Here is a tiny trained network, its code and every weight. The questions are about switching its units off for an input and a target symbol, where a switched-off unit gives its printed mean instead of its output.

import numpy as np


def w(rows, s, z=0):
    codes = np.array(rows[::2]) - 128.0
    scale = np.full(codes.shape[1], s)
    scale[-1] = z or s
    return codes * scale


def f(y):
    return np.maximum(y, 0)


def softmax(a):
    e = np.exp(a - a.max(-1, keepdims=True))
    return e / e.sum(-1, keepdims=True)


def log_softmax(a):
    a = a - a.max(-1, keepdims=True)
    return a - np.log(np.exp(a).sum(-1, keepdims=True))


def net(x, mask):
    ids = ['αεηλμσψω'.index(c) for c in x.split()]
    T = len(ids)
    res = E[ids] + P[:T]
    u = 0
    for l in range(2):
        r = res
        for j in range(3):
            rows = slice(2 * j, 2 * j + 2)
            q, k, v = (r @ M[l][rows].T for M in (Q, K, V))
            z = softmax(np.where(np.tri(T) > 0, q @ k.T / 2**0.5, -1e9)) @ v
            o = O[l][rows]
            res = res + np.where(mask[u + j], z, o[:, -1]) @ o[:, :-1]
        u += 3
        y = f(res @ A[l][:, :-1].T + A[l][:, -1])
        res = res + np.where(mask[u : u + 12], y, B[l][:, -1]) @ B[l][:, :-1]
        u += 12
    return log_softmax(res[-1] @ U[:, :-1].T + U[:, -1])


Q, K, V, O, A, B = {}, {}, {}, {}, {}, {}
E = w([
[49,68,77,95,115,173,139],'α',
[131,165,149,229,66,163,121],'ε',
[90,189,155,91,123,120,229],'η',
[85,225,71,93,229,104,80],'λ',
[124,113,126,155,219,66,249],'μ',
[94,116,184,118,200,149,183],'σ',
[170,153,152,130,154,169,170],'ψ',
[111,110,41,72,109,200,51],'ω',
],0.016)
P = w([
[196,109,88,67,60,76,193],'0',
[59,170,225,134,172,133,2],'1',
[58,191,177,147,170,184,102],'2',
[95,134,141,148,124,123,36],'3',
[114,118,138,151,174,117,46],'4',
[124,128,117,154,183,126,78],'5',
[116,144,95,156,167,157,106],'6',
[131,125,90,174,157,147,170],'7',
[154,128,111,177,145,131,145],'8',
[152,163,97,183,136,196,176],'9',
[64,154,133,184,147,189,177],'10',
[57,176,162,174,157,204,131],'11',
],0.0056)
Q[0] = w([
[101,129,127,63,82,94,110],'L0H0',
[184,46,175,128,118,47,85],'L0H0',
[189,77,131,133,81,90,129],'L0H1',
[2,133,146,145,129,100,104],'L0H1',
[128,143,162,150,62,135,91],'L0H2',
[81,124,38,66,130,124,144],'L0H2',
],0.0077)
K[0] = w([
[108,111,219,144,200,122,104],'L0H0',
[32,204,133,162,166,180,76],'L0H0',
[38,160,171,105,154,51,82],'L0H1',
[162,205,134,152,142,26,151],'L0H1',
[3,156,171,254,120,65,98],'L0H2',
[156,72,125,23,123,168,162],'L0H2',
],0.0088)
V[0] = w([
[96,238,117,93,88,148,71],'L0H0',
[15,105,96,130,162,141,119],'L0H0',
[91,158,52,194,138,79,152],'L0H1',
[122,165,123,179,114,2,114],'L0H1',
[142,74,187,95,109,167,104],'L0H2',
[169,70,69,144,130,183,127],'L0H2',
],0.0087)
O[0] = w([
[60,218,82,143,63,166,151,76],'L0H0',
[110,107,172,142,216,233,248,254],'L0H0',
[253,120,93,138,171,164,142,184],'L0H1',
[231,142,2,138,102,178,220,70],'L0H1',
[136,31,193,83,89,54,162,109],'L0H2',
[202,205,209,191,136,185,39,160],'L0H2',
],0.0078,0.0046)
A[0] = w([
[235,179,125,97,215,171,123,196],'L0N0',
[47,183,100,189,167,98,126,36],'L0N1',
[120,98,62,87,115,176,71,82],'L0N2',
[140,21,137,139,79,225,92,125],'L0N3',
[104,141,88,245,210,135,148,252],'L0N4',
[134,145,2,163,131,82,122,50],'L0N5',
[67,131,68,63,200,195,26,240],'L0N6',
[208,111,124,211,23,206,148,69],'L0N7',
[142,132,98,91,220,156,63,137],'L0N8',
[77,94,124,140,155,182,188,126],'L0N9',
[143,119,138,223,95,138,79,144],'L0N10',
[48,213,234,140,130,89,59,141],'L0N11',
],0.0064,0.0021)
B[0] = w([
[102,178,162,152,152,103,141,219],'L0N0',
[182,133,120,177,160,138,146,164],'L0N1',
[108,135,200,165,87,89,185,158],'L0N2',
[136,143,120,238,107,78,171,185],'L0N3',
[95,166,206,111,73,130,49,254],'L0N4',
[151,160,96,117,120,181,163,142],'L0N5',
[167,119,130,138,92,107,162,240],'L0N6',
[113,95,76,129,132,136,173,145],'L0N7',
[87,103,121,203,67,82,200,197],'L0N8',
[160,118,126,163,86,147,129,234],'L0N9',
[72,104,47,136,179,255,164,140],'L0N10',
[129,141,168,83,113,128,162,183],'L0N11',
],0.008,0.0087)
Q[1] = w([
[95,185,189,134,67,129,149],'L1H0',
[133,103,137,137,58,128,145],'L1H0',
[44,171,189,211,106,77,243],'L1H1',
[134,107,156,189,128,172,179],'L1H1',
[28,108,142,205,144,221,211],'L1H2',
[77,114,1,42,152,171,124],'L1H2',
],0.0057)
K[1] = w([
[151,75,136,85,84,164,74],'L1H0',
[180,124,156,92,143,161,94],'L1H0',
[167,62,36,62,128,94,161],'L1H1',
[254,170,132,107,30,132,109],'L1H1',
[137,183,136,186,156,112,131],'L1H2',
[115,80,167,83,30,76,143],'L1H2',
],0.0076)
V[1] = w([
[124,66,123,124,1,50,92],'L1H0',
[125,20,41,110,153,35,169],'L1H0',
[130,140,33,99,114,169,141],'L1H1',
[132,67,162,149,144,249,93],'L1H1',
[167,150,216,90,231,20,72],'L1H2',
[222,121,143,134,222,172,171],'L1H2',
],0.0066)
O[1] = w([
[167,150,185,159,101,105,155,79],'L1H0',
[121,129,154,161,101,112,237,1],'L1H0',
[170,149,129,43,148,148,159,86],'L1H1',
[1,146,152,141,138,47,124,111],'L1H1',
[186,98,157,52,137,50,161,136],'L1H2',
[115,57,63,154,146,105,96,205],'L1H2',
],0.0097,0.0059)
A[1] = w([
[166,94,121,110,120,129,155,199],'L1N0',
[128,143,84,100,117,178,32,1],'L1N1',
[121,34,192,109,138,230,159,103],'L1N2',
[162,98,114,135,108,177,244,58],'L1N3',
[201,136,108,202,143,92,98,163],'L1N4',
[127,122,26,136,55,153,255,124],'L1N5',
[231,140,116,111,148,192,167,48],'L1N6',
[132,174,150,97,84,155,206,151],'L1N7',
[37,146,94,114,129,73,69,196],'L1N8',
[200,144,125,107,73,176,89,210],'L1N9',
[180,72,156,74,145,109,119,144],'L1N10',
[155,118,84,33,176,113,123,52],'L1N11',
],0.0077,0.0033)
B[1] = w([
[123,11,129,88,108,95,59,174],'L1N0',
[140,174,192,163,122,77,147,200],'L1N1',
[106,199,81,189,88,1,137,255],'L1N2',
[86,147,24,126,97,117,173,202],'L1N3',
[90,136,218,162,132,212,94,211],'L1N4',
[184,106,162,116,159,143,130,234],'L1N5',
[133,107,85,206,87,15,87,197],'L1N6',
[121,65,141,62,149,118,109,183],'L1N7',
[173,182,87,65,121,151,143,205],'L1N8',
[88,155,85,82,119,101,137,202],'L1N9',
[72,39,200,120,111,155,133,181],'L1N10',
[194,73,135,34,124,176,163,138],'L1N11',
],0.0063,0.0061)
U = w([
[76,168,126,164,115,76,214,107],'α',
[111,171,77,140,148,149,118,16],'ε',
[110,163,109,67,136,164,214,252],'η',
[197,217,96,136,106,35,148,143],'λ',
[172,126,106,158,206,97,113,156],'μ',
[9,146,79,111,147,26,91,123],'σ',
[101,140,126,66,82,97,1,168],'ψ',
[196,167,200,134,31,157,149,78],'ω',
],0.0078,0.0032)

Each question gives the input, a string of symbols that net reads in full, and the target symbol t.
The units are the heads (2 rows each of Q, K, V and O) and the neurons (one row each of A and B). Each row of codes is followed by its name. A weight is (code - 128) times the scale printed after its matrix; where a second scale follows, it is the last column's (O, A, B and U).
mask holds one flag per unit, layer by layer, with each layer's heads first. A switched-off unit (its flag False) gives its mean, the last column of its rows in O or B, instead of its output. The means were averaged over made-up inputs and are rounded, as every weight is.
A unit's drop is (log p(t) with every unit on - log p(t) with that unit switched off) / (log p(t) with every unit on - log p(t) with every unit switched off).
The circuit of an input: a set's keep is (log p(t) with only the set's units on - log p(t) with every unit switched off) / (log p(t) with every unit on - log p(t) with every unit switched off). Starting from the 12 units with the biggest drops (on a tie, the unit counted first), units are removed one at a time, each time the one whose removal leaves the highest keep (on an exact tie, the one counted first), for as long as the keep stays at least 0.8.
units of the circuit, in order: the units of the circuit, biggest drop first
most important unit: the unit with the biggest drop
k most important neurons of layer l: the k neurons of layer l with the biggest drops, biggest first
input ψ α σ, target ω: units of the circuit, in order : (L0H0; L1H0; L1H1)
input α α λ, target α: units of the circuit, in order : (L0N8; L1H0)
input σ α σ α, target α: units of the circuit, in order : (L1H0; L0H2; L0N4; L0N3)
input λ λ ψ ε α ω, target ε: units of the circuit, in order : (L1H2; L0H0; L0N4)
input α α μ μ ψ ψ σ σ ω, target σ: units of the circuit, in order : (L1H1)
input α σ ε α ψ ω σ σ σ ψ μ, target σ: units of the circuit, in order : (L1H1; L0H1)
input μ α α α σ μ μ ψ α ψ, target μ: units of the circuit, in order : (L0H0; L1H2)
input μ μ α σ, target μ: units of the circuit, in order : (L1H2; L0H0)
input α λ α σ, target σ: units of the circuit, in order : (L1H1; L0H1)
input λ λ α ε μ α, target ε: units of the circuit, in order : (L1H2; L0H1; L0H0)
input α ψ α α ψ ψ σ ψ ψ α, target ψ: units of the circuit, in order : (L1H0; L0H1)
input μ μ ε σ, target μ: units of the circuit, in order : (L0H1; L0H0; L1H2)
input μ α α, target μ: units of the circuit, in order : (L0H1; L0H0)
input η λ ψ α ε α ψ σ α ω σ ψ, target λ: most important unit : L1H1
input ω σ ψ, target ψ: units of the circuit, in order : (L1H0; L0H1; L0H2)
input ω η ψ, target ψ: 2 most important neurons of layer 0 : (L0N8; L0N3)
input ε μ σ λ σ, target η: 2 most important neurons of layer 0 : (L0N10; L0N0)
input η μ σ λ α ε σ α σ σ η, target λ: 2 most important neurons of layer 1 : (L1N6; L1N2)
input α λ λ σ α α α η α μ ψ μ, target σ: 2 most important neurons of layer 0 : (L0N6; L0N11)
input σ σ ε η, target η: most important unit : L0H2
input ω ω λ, target ω: 2 most important neurons of layer 0 : (L0N6; L0N8)
input ε ω λ η ω σ, target η: 2 most important neurons of layer 0 : (L0N10; L0N7)
input μ α σ η η η ε, target μ: 2 most important neurons of layer 0 : (L0N0; L0N7)
input λ σ η α ω α ψ α α η μ, target ε: 2 most important neurons of layer 0 : (L0N5; L0N8)
input σ α α σ σ α μ α λ, target α: 2 most important neurons of layer 0 : (L0N8; L0N0)
input η η ω λ ψ α α λ σ σ, target λ: 3 most important neurons of layer 1 : (L1N2; L1N6; L1N4)
input ω α μ ψ λ η, target ψ: most important unit : L1H0
input α μ ω α ω λ ω, target α: 2 most important neurons of layer 0 : (L0N8; L0N4)
input η α ψ σ ψ α λ σ μ α η, target λ: 4 most important neurons of layer 1 : (L1N6; L1N2; L1N4; L1N3)
input η ω ω μ ω σ α ω α, target λ: 2 most important neurons of layer 0 : (L0N4; L0N3)
